Below are the code and all the weights of a small trained network. Each question names an input and a class and asks about switching units off, where a switched-off unit gives its printed mean instead of its output.

import numpy as np


def w(rows, s, z=0):
    codes = np.array(rows[::2]) - 128.0
    scale = np.full(codes.shape[1], s)
    scale[-1] = z or s
    return codes * scale


def norm(h):
    return h / np.sqrt((h * h).mean(-1, keepdims=True) + 1e-5)


def f(y):
    return y / 2 * (1 + np.tanh(0.7978845608 * (y + 0.044715 * y**3)))


def log_softmax(a):
    a = a - a.max(-1, keepdims=True)
    return a - np.log(np.exp(a).sum(-1, keepdims=True))


def net(x, mask):
    res = np.array(x, float).reshape(1, 4) / 4 @ E
    u = 0
    for l in range(2):
        y = f(norm(res) @ A[l][:, :-1].T + A[l][:, -1])
        res = res + np.where(mask[u : u + 15], y, B[l][:, -1]) @ B[l][:, :-1]
        u += 15
    return log_softmax(norm(res)[-1] @ U[:, :-1].T + U[:, -1])


A, B = {}, {}
E = w([
[36,126,170,35,187,94,106,116,181,103,95],'x0',
[94,101,130,164,99,120,184,155,102,24,109],'x1',
[140,124,107,191,129,2,49,91,60,92,161],'x2',
[114,182,82,110,98,102,191,73,139,146,129],'x3',
],0.0097)
A[0] = w([
[160,104,132,161,103,203,166,144,152,162,109,96],'L0N1',
[169,75,184,141,132,187,71,222,139,132,107,85],'L0N2',
[124,73,101,77,119,162,140,157,151,148,152,68],'L0N3',
[173,159,114,120,128,139,116,93,138,211,127,107],'L0N4',
[84,116,109,57,160,147,135,148,185,122,107,126],'L0N5',
[136,74,140,137,151,135,108,91,151,172,159,79],'L0N6',
[200,142,103,177,86,215,178,168,203,130,92,106],'L0N7',
[142,80,149,177,152,130,94,205,137,143,165,34],'L0N8',
[222,141,105,162,33,211,148,151,100,186,114,55],'L0N9',
[170,153,105,203,110,103,93,98,66,118,209,133],'L0N10',
[102,99,199,109,182,121,118,64,175,102,110,5],'L0N11',
[185,143,118,198,73,168,97,149,103,138,102,1],'L0N12',
[129,189,52,122,92,138,196,64,151,142,127,80],'L0N13',
[113,90,116,165,9,159,177,171,92,62,105,116],'L0N14',
[182,145,132,139,142,147,98,142,129,222,166,93],'L0N15',
],0.011,0.0075)
B[0] = w([
[44,158,128,189,157,149,159,189,74,198,126,200],'L0N1',
[197,200,193,168,100,74,164,72,186,106,68,188],'L0N2',
[61,202,107,163,155,155,136,187,103,136,127,148],'L0N3',
[123,63,129,124,40,153,85,187,142,36,87,200],'L0N4',
[91,107,60,151,192,144,142,115,73,122,132,211],'L0N5',
[128,117,118,127,51,175,103,132,110,58,118,138],'L0N6',
[39,145,144,179,184,205,101,201,81,197,101,243],'L0N7',
[166,179,156,156,103,73,163,76,155,110,96,146],'L0N8',
[183,58,55,76,213,33,189,9,129,116,183,249],'L0N9',
[119,95,150,188,179,110,81,135,120,227,125,255],'L0N10',
[147,100,79,96,165,55,164,56,137,113,187,160],'L0N11',
[153,89,94,102,155,55,120,13,97,99,172,168],'L0N12',
[233,198,240,177,141,69,114,100,168,85,67,223],'L0N13',
[182,90,101,33,25,146,49,169,212,97,138,245],'L0N14',
[129,78,122,65,14,146,88,213,173,53,128,197],'L0N15',
],0.011,0.0094)
A[1] = w([
[110,85,72,172,150,92,153,44,105,126,184,105],'L1N1',
[95,169,104,200,85,157,150,90,39,107,172,88],'L1N2',
[185,207,211,135,119,103,142,114,162,94,76,92],'L1N3',
[140,119,120,179,77,85,72,107,53,168,157,138],'L1N4',
[50,86,252,171,34,161,207,99,47,183,236,6],'L1N5',
[110,119,179,108,39,208,229,78,75,144,187,21],'L1N6',
[91,84,223,162,120,163,126,118,107,211,162,15],'L1N7',
[180,204,179,176,95,123,159,75,116,101,84,47],'L1N8',
[134,154,143,130,71,179,107,126,141,135,75,52],'L1N9',
[138,127,117,39,32,148,107,170,161,67,144,104],'L1N10',
[193,81,101,176,108,165,157,117,81,152,156,87],'L1N11',
[84,136,173,181,74,82,90,120,55,161,169,81],'L1N12',
[46,125,178,71,160,139,125,77,149,106,127,55],'L1N13',
[115,77,116,108,155,146,168,55,101,109,149,61],'L1N14',
[164,83,122,159,54,189,162,112,75,85,121,15],'L1N15',
],0.014,0.011)
B[1] = w([
[155,70,90,147,116,150,128,127,130,187,115,251],'L1N1',
[110,91,45,138,139,122,62,126,227,180,65,124],'L1N2',
[148,103,218,204,114,92,129,47,153,117,53,215],'L1N3',
[62,165,164,103,153,175,173,156,137,109,128,254],'L1N4',
[244,72,175,95,55,134,94,87,86,99,117,126],'L1N5',
[248,50,192,202,227,170,98,85,158,73,64,125],'L1N6',
[139,187,50,48,235,100,93,200,210,108,12,127],'L1N7',
[131,99,208,235,179,63,97,87,142,139,68,171],'L1N8',
[188,251,83,80,186,95,127,115,137,86,178,145],'L1N9',
[144,90,117,103,25,151,44,204,208,140,92,228],'L1N10',
[142,236,122,41,138,81,127,88,89,2,158,175],'L1N11',
[83,210,119,107,154,181,183,153,159,126,92,175],'L1N12',
[221,177,139,132,65,114,194,135,106,60,183,165],'L1N13',
[169,122,113,125,156,91,60,129,121,139,144,163],'L1N14',
[152,126,146,152,161,105,127,167,177,148,60,127],'L1N15',
],0.015,0.0092)
U = w([
[195,102,63,74,186,55,176,75,70,70,214,115],'0',
[79,191,120,129,172,174,206,177,84,150,115,141],'1',
[187,153,210,181,126,52,147,88,166,71,82,115],'2',
[157,132,103,39,43,128,91,163,189,76,142,124],'3',
[139,65,106,141,146,102,89,134,149,171,83,202],'4',
[114,89,158,164,5,189,202,48,38,131,184,8],'5',
[133,80,184,170,30,202,186,59,36,139,205,8],'6',
],0.02,0.018)

Each question gives the input, the list of numbers given to net, and the class t.
The units are the neurons (one row each of A and B). Each row of codes is followed by its name. A weight is (code - 128) times the scale printed after its matrix; where a second scale follows, it is the last column's (A, B and U).
mask holds one flag per neuron, layer by layer. A switched-off neuron (its flag False) gives its mean, the last column of its row in B, instead of its output. The means were averaged over made-up inputs and are rounded, as every weight is.
A unit's drop is (log p(t) with every unit on - log p(t) with that unit switched off) / (log p(t) with every unit on - log p(t) with every unit switched off).
The circuit of an input: a set's keep is (log p(t) with only the set's units on - log p(t) with every unit switched off) / (log p(t) with every unit on - log p(t) with every unit switched off). Starting from the 12 units with the biggest drops (on a tie, the unit counted first), units are removed one at a time, each time the one whose removal leaves the highest keep (on an exact tie, the one counted first), for as long as the keep stays at least 0.8.
circuit, biggest first: the units of the circuit, biggest drop first
top k neurons: the k neurons with the biggest drops, biggest first
k most important neurons of layer l: the k neurons of layer l with the biggest drops, biggest first
input [-2,-5,1,4], class 3: circuit, biggest first -> (L0N15)
input [5,0,-6,2], class 1: top 2 neurons -> (L0N9 L0N3)
input [-1,-7,-5,5], class 3: 2 most important neurons of layer 0 -> (L0N4 L0N15)
input [-6,-7,3,-4], class 3: top 2 neurons -> (L0N15 L0N4)
input [-5,8,-8,4], class 1: 3 most important neurons of layer 0 -> (L0N7 L0N1 L0N15)
input [7,8,7,-3], class 3: top 2 neurons -> (L0N9 L0N13)
input [-6,-4,-7,-6], class 1: top 2 neurons -> (L0N7 L0N1)
input [0,-8,6,-8], class 2: top 4 neurons -> (L0N2 L0N8 L0N14 L1N3)
input [6,7,-2,0], class 3: 2 most important neurons of layer 0 -> (L0N9 L0N10)
input [6,-6,2,5], class 0: 3 most important neurons of layer 0 -> (L0N14 L0N15 L0N5)
input [-3,8,7,0], class 3: top 2 neurons -> (L0N14 L0N7)
input [-8,0,-5,4], class 0: top 2 neurons -> (L0N9 L1N11)
input [0,-7,1,-7], class 2: top 3 neurons -> (L0N2 L0N8 L1N3)
input [4,-6,4,-7], class 2: circuit, biggest first -> (L0N2)
input [6,-4,-7,5], class 1: top 2 neurons -> (L0N9 L0N5)
input [7,7,-1,7], class 0: top 2 neurons -> (L0N5 L0N15)
input [-3,-3,5,-6], class 2: top 3 neurons -> (L0N2 L0N8 L0N7)
input [5,-4,0,-3], class 0: 2 most important neurons of layer 0 -> (L0N14 L0N10)
input [-7,7,6,5], class 0: 2 most important neurons of layer 0 -> (L0N10 L0N15)
input [3,-5,-4,-2], class 3: top 3 neurons -> (L0N10 L0N15 L0N7)
input [-8,-5,-3,-3], class 0: circuit, biggest first -> (L0N9)
input [-8,2,-1,8], class 0: 2 most important neurons of layer 0 -> (L0N9 L0N2)
input [-3,8,6,-4], class 3: 2 most important neurons of layer 0 -> (L0N14 L0N7)
